[[500,367,502],
[283,205,284],
[31,22,32],
[225,163,219],
[-330,-231,-310],
[513,372,508],
[533,380,525],
[471,334,459],
[-201,-144,-193],
[-438,-317,-436],
[400,289,409]]
->
[[-438,-317,-436],
[-330,-231,-310],
[-201,-144,-193],
[31,22,32],
[225,163,219],
[283,205,284],
[400,289,409],
[471,334,459],
[500,367,502],
[513,372,508],
[533,380,525]]

[[51,69,90,-163,-39,27,310,310,-3,73,149,-213],
[-49,-47,-69,117,-352,345,-320,79,-101,-66,-217,-73],
[-76,-90,-13,281,-134,-171,290,71,-158,-155,-207,-467]]
->
[[-76,-90,-13,281,-134,-171,290,71,-158,-155,-207,-467],
[-49,-47,-69,117,-352,345,-320,79,-101,-66,-217,-73],
[51,69,90,-163,-39,27,310,310,-3,73,149,-213]]

[[-65,-23,-118,-279,23,299,374,226,30,134,391,507,82,-98],
[105,55,140,234,-22,-298,-346,-303,-22,-170,-392,-449,-48,140],
[108,59,116,244,-2,-256,-309,-255,-14,-132,-344,-387,-49,123],
[30,10,98,203,-45,-240,-276,-205,-23,-133,-292,-395,-42,95],
[-76,-26,-190,-277,78,374,417,379,28,253,465,575,42,-160]]
->
[[-76,-26,-190,-277,78,374,417,379,28,253,465,575,42,-160],
[-65,-23,-118,-279,23,299,374,226,30,134,391,507,82,-98],
[30,10,98,203,-45,-240,-276,-205,-23,-133,-292,-395,-42,95],
[105,55,140,234,-22,-298,-346,-303,-22,-170,-392,-449,-48,140],
[108,59,116,244,-2,-256,-309,-255,-14,-132,-344,-387,-49,123]]

[[-95,-211,443,109,-14],
[-220,-256,-339,203,121],
[-24,-110,93,-73,-70]]
->
[[-220,-256,-339,203,121],
[-95,-211,443,109,-14],
[-24,-110,93,-73,-70]]

[[-107,-136,19,-2,-205,-78,74,25],
[-114,-151,28,-13,-167,-97,65,29],
[-170,-258,30,-62,-246,-102,99,32],
[-263,-490,34,-201,-328,-140,136,52],
[282,410,-44,34,452,171,-176,-80],
[-86,-119,16,-19,-161,-65,60,21],
[67,239,4,141,70,6,-37,-14]]
->
[[-263,-490,34,-201,-328,-140,136,52],
[-170,-258,30,-62,-246,-102,99,32],
[-114,-151,28,-13,-167,-97,65,29],
[-107,-136,19,-2,-205,-78,74,25],
[-86,-119,16,-19,-161,-65,60,21],
[67,239,4,141,70,6,-37,-14],
[282,410,-44,34,452,171,-176,-80]]

[[321,146,-498,-292,-419,50,-36,-520,-194,192,70],
[-334,-139,478,271,414,-48,59,461,172,-176,-76]]
->
[[-334,-139,478,271,414,-48,59,461,172,-176,-76],
[321,146,-498,-292,-419,50,-36,-520,-194,192,70]]
---
[[283,271,-381,-100,431],
[-94,-491,-315,250,512],
[249,233,-304,-127,337],
[540,-488,358,-166,-49]]
->
[[283,271],
[-94,-491],
[249,233]]

[[-190,299,340,-508,184],
[178,-184,-175,177,27],
[262,-391,-428,590,-164],
[175,-68,30,-161,209]]
->
[[-190,299],
[178,-184],
[262,-391]]

[[255,185,-162,-140],
[-315,76,-112,-86],
[-63,-143,178,165],
[-106,131,-467,-413]]
->
[[255,185],
[-315,76],
[-63,-143]]

[[496,-68,-55,-226,22],
[107,-142,43,2,-21],
[-518,261,16,126,-398],
[149,-55,30,-38,-289],
[22,81,36,0,-492]]
->
[[496,-68],
[107,-142],
[-518,261]]

[[85,12,-184,-287],
[407,229,269,-1],
[235,314,-364,167],
[354,355,499,-245],
[-15,43,-263,-417]]
->
[[85,12],
[407,229],
[235,314]]

[[285,-165,-188,96],
[-346,409,284,153],
[355,-438,-285,-197],
[407,-5,-217,441]]
->
[[285,-165],
[-346,409],
[355,-438]]

[[94,53,12,189],
[330,-26,-156,-60],
[241,-34,52,45],
[-563,60,183,172],
[364,117,-54,70]]
->
[[94,53],
[330,-26],
[241,-34]]

[[536,345,-484,-64,103],
[-150,198,-88,95,-137],
[-250,-3,285,153,-139]]
->
[[536,345],
[-150,198],
[-250,-3]]
---
[[-210,-393,-506,108,401,303,-11,-364,231,428],
[-116,-416,-419,73,332,300,168,-500,444,413],
[-85,-146,-525,192,-232,31,-245,-334,231,610],
[416,-30,-296,564,28,16,-133,222,-116,20],
[267,-172,-290,287,85,6,143,-448,527,299],
[480,-502,-520,-195,372,128,-135,258,476,275]]
->
[[275,476,258,-135,128,372,-195,-520,-502,480],
[299,527,-448,143,6,85,287,-290,-172,267],
[20,-116,222,-133,16,28,564,-296,-30,416],
[610,231,-334,-245,31,-232,192,-525,-146,-85],
[413,444,-500,168,300,332,73,-419,-416,-116],
[428,231,-364,-11,303,401,108,-506,-393,-210]]

[[20,-87,74,-321,215],
[3,19,5,1,-1],
[-170,556,-325,-11,-265],
[-97,20,68,-248,266],
[-83,-4,70,-254,267],
[28,10,-25,44,-76]]
->
[[-76,44,-25,10,28],
[267,-254,70,-4,-83],
[266,-248,68,20,-97],
[-265,-11,-325,556,-170],
[-1,1,5,19,3],
[215,-321,74,-87,20]]

[[7,-174,-19,-61,-10,-51,60,85,43,67,490,9,468,-109,-10],
[-10,238,10,4,42,8,25,-67,-22,-65,-252,0,-236,-115,-3]]
->
[[-3,-115,-236,0,-252,-65,-22,-67,25,8,42,4,10,238,-10],
[-10,-109,468,9,490,67,43,85,60,-51,-10,-61,-19,-174,7]]

[[573,328,-60,209,-426,-38,-317],
[93,-52,90,122,443,349,225],
[-88,-5,175,121,176,-112,42],
[190,41,69,112,11,64,-64]]
->
[[-64,64,11,112,69,41,190],
[42,-112,176,121,175,-5,-88],
[225,349,443,122,90,-52,93],
[-317,-38,-426,209,-60,328,573]]

[[-388,-411,-6],
[102,-110,-125],
[115,-300,247],
[134,202,-136],
[-21,-24,4],
[232,-113,-158],
[-4,118,447],
[227,-158,-123]]
->
[[-123,-158,227],
[447,118,-4],
[-158,-113,232],
[4,-24,-21],
[-136,202,134],
[247,-300,115],
[-125,-110,102],
[-6,-411,-388]]

[[21,242,446,393,211,303,453,245,-351],
[389,192,322,474,211,-387,-502,-576,-597],
[205,0,215,452,376,188,303,465,208],
[436,231,-352,-499,-602,-593,-259,-108,-10],
[316,444,249,-383,-534,-577,-570,-272,-139],
[474,397,179,278,456,243,-378,-510,-613]]
->
[[-613,-510,-378,243,456,278,179,397,474],
[-139,-272,-570,-577,-534,-383,249,444,316],
[-10,-108,-259,-593,-602,-499,-352,231,436],
[208,465,303,188,376,452,215,0,205],
[-597,-576,-502,-387,211,474,322,192,389],
[-351,245,453,303,211,393,446,242,21]]

[[-153,284,-177,-75,62,188,-181,137,274,-358],
[31,39,24,12,35,-1,33,27,63,-16],
[-20,167,20,-41,80,87,102,151,201,-23],
[14,104,71,-22,38,88,96,104,144,-35],
[-34,439,169,-196,199,181,242,243,275,-124],
[-155,222,-190,-83,62,167,-200,118,268,-377],
[-21,387,108,-104,160,124,264,193,268,-29],
[-138,277,-49,-94,106,157,-116,107,248,-292],
[27,94,-1,-34,47,39,63,125,132,-19]]
->
[[-19,132,125,63,39,47,-34,-1,94,27],
[-292,248,107,-116,157,106,-94,-49,277,-138],
[-29,268,193,264,124,160,-104,108,387,-21],
[-377,268,118,-200,167,62,-83,-190,222,-155],
[-124,275,243,242,181,199,-196,169,439,-34],
[-35,144,104,96,88,38,-22,71,104,14],
[-23,201,151,102,87,80,-41,20,167,-20],
[-16,63,27,33,-1,35,12,24,39,31],
[-358,274,137,-181,188,62,-75,-177,284,-153]]
